Below are the code and all the weights of a small trained network. Each question names an input and a class and asks about switching units off, where a switched-off unit gives its printed mean instead of its output.

import numpy as np


def w(rows, s, z=0):
    codes = np.array(rows[::2]) - 128.0
    scale = np.full(codes.shape[1], s)
    scale[-1] = z or s
    return codes * scale


def f(y):
    return y / 2 * (1 + np.tanh(0.7978845608 * (y + 0.044715 * y**3)))


def log_softmax(a):
    a = a - a.max(-1, keepdims=True)
    return a - np.log(np.exp(a).sum(-1, keepdims=True))


def net(x, mask):
    res = np.array(x, float).reshape(1, 4) / 4 @ E
    y = f(res @ A[0][:, :-1].T + A[0][:, -1])
    res = res + np.where(mask, y, B[0][:, -1]) @ B[0][:, :-1]
    return log_softmax(res[-1] @ U[:, :-1].T + U[:, -1])


A, B = {}, {}
E = w([
[200,7,139,178,174,175,137,107],'x0',
[114,86,188,190,33,74,189,111],'x1',
[107,54,245,96,134,97,122,202],'x2',
[180,163,183,160,146,157,112,234],'x3',
],0.012)
A[0] = w([
[175,143,95,218,93,138,185,66,254],'n0',
[202,146,135,218,117,150,148,169,135],'n1',
[69,198,146,106,77,74,148,66,129],'n2',
[103,120,145,190,91,83,207,118,196],'n3',
[191,112,65,104,216,201,107,78,153],'n4',
[171,146,198,161,136,148,145,217,222],'n5',
[146,93,183,42,159,147,80,219,140],'n6',
[129,157,129,164,121,142,147,135,32],'n7',
[183,136,113,250,129,154,151,132,92],'n8',
[121,88,207,101,134,70,121,127,233],'n9',
[159,221,147,112,158,156,98,147,199],'n10',
[133,137,127,115,108,110,101,122,55],'n11',
[143,87,172,210,78,127,202,113,115],'n12',
[103,79,91,103,134,122,165,16,232],'n13',
],0.012,0.0054)
B[0] = w([
[161,87,141,173,109,141,86,80,240],'n0',
[139,105,124,167,111,157,116,104,193],'n1',
[59,125,71,141,90,109,165,148,223],'n2',
[143,155,185,121,179,164,136,134,216],'n3',
[181,73,159,167,143,173,5,107,253],'n4',
[165,70,133,165,127,135,124,80,237],'n5',
[210,118,131,148,141,165,21,106,249],'n6',
[143,109,110,134,111,85,103,129,130],'n7',
[160,100,136,153,134,132,151,132,191],'n8',
[130,109,156,172,116,152,123,104,225],'n9',
[95,122,162,114,145,136,52,104,212],'n10',
[132,126,107,122,137,146,139,141,126],'n11',
[194,148,166,83,188,142,74,147,223],'n12',
[136,82,154,189,73,126,141,128,241],'n13',
],0.015)
U = w([
[197,88,137,132,159,157,155,180,3],'0',
[129,193,160,23,225,154,85,131,136],'1',
[200,142,97,105,145,102,153,174,17],'2',
[92,136,61,138,88,134,102,125,101],'3',
[162,47,161,192,127,152,102,115,186],'4',
[191,159,116,65,111,93,130,149,31],'5',
[76,124,110,139,86,114,246,142,146],'6',
[189,90,91,91,160,62,146,149,17],'7',
],0.014,0.0033)

Each question gives the input, the list of numbers given to net, and the class t.
The units are the neurons (one row each of A and B). Each row of codes is followed by its name. A weight is (code - 128) times the scale printed after its matrix; where a second scale follows, it is the last column's (A, B and U).
mask holds one flag per neuron, in row order. A switched-off neuron (its flag False) gives its mean, the last column of its row in B, instead of its output. The means were averaged over made-up inputs and are rounded, as every weight is.
A unit's drop is (log p(t) with every unit on - log p(t) with that unit switched off) / (log p(t) with every unit on - log p(t) with every unit switched off).
The circuit of an input: a set's keep is (log p(t) with only the set's units on - log p(t) with every unit switched off) / (log p(t) with every unit on - log p(t) with every unit switched off). Starting from the 12 units with the biggest drops (on a tie, the unit counted first), units are removed one at a time, each time the one whose removal leaves the highest keep (on an exact tie, the one counted first), for as long as the keep stays at least 0.8.
units of the circuit, in order: the units of the circuit, biggest drop first
most important unit: the unit with the biggest drop
top k neurons: the k neurons with the biggest drops, biggest first
drop when u is switched off: that unit's drop, to one decimal
input [-6,5,1,2], class 6: units of the circuit, in order => n4, n6, n2
input [-7,-6,-2,8], class 1: top 3 neurons => n13, n10, n0
input [-4,4,4,-8], class 6: units of the circuit, in order => n2, n4, n6
input [-8,-8,7,-7], class 3: most important unit => n2
input [-2,-5,1,1], class 1: top 2 neurons => n13, n0
input [-5,1,7,-6], class 6: top 2 neurons => n4, n2
input [-6,5,-2,-7], class 6: drop when n11 is switched off => 0.0
input [-6,-2,-7,-3], class 3: drop when n2 is switched off => 0.2
input [-3,-2,-2,-7], class 3: drop when n2 is switched off => 0.3
input [-3,-8,1,-1], class 1: drop when n0 is switched off => 0.1
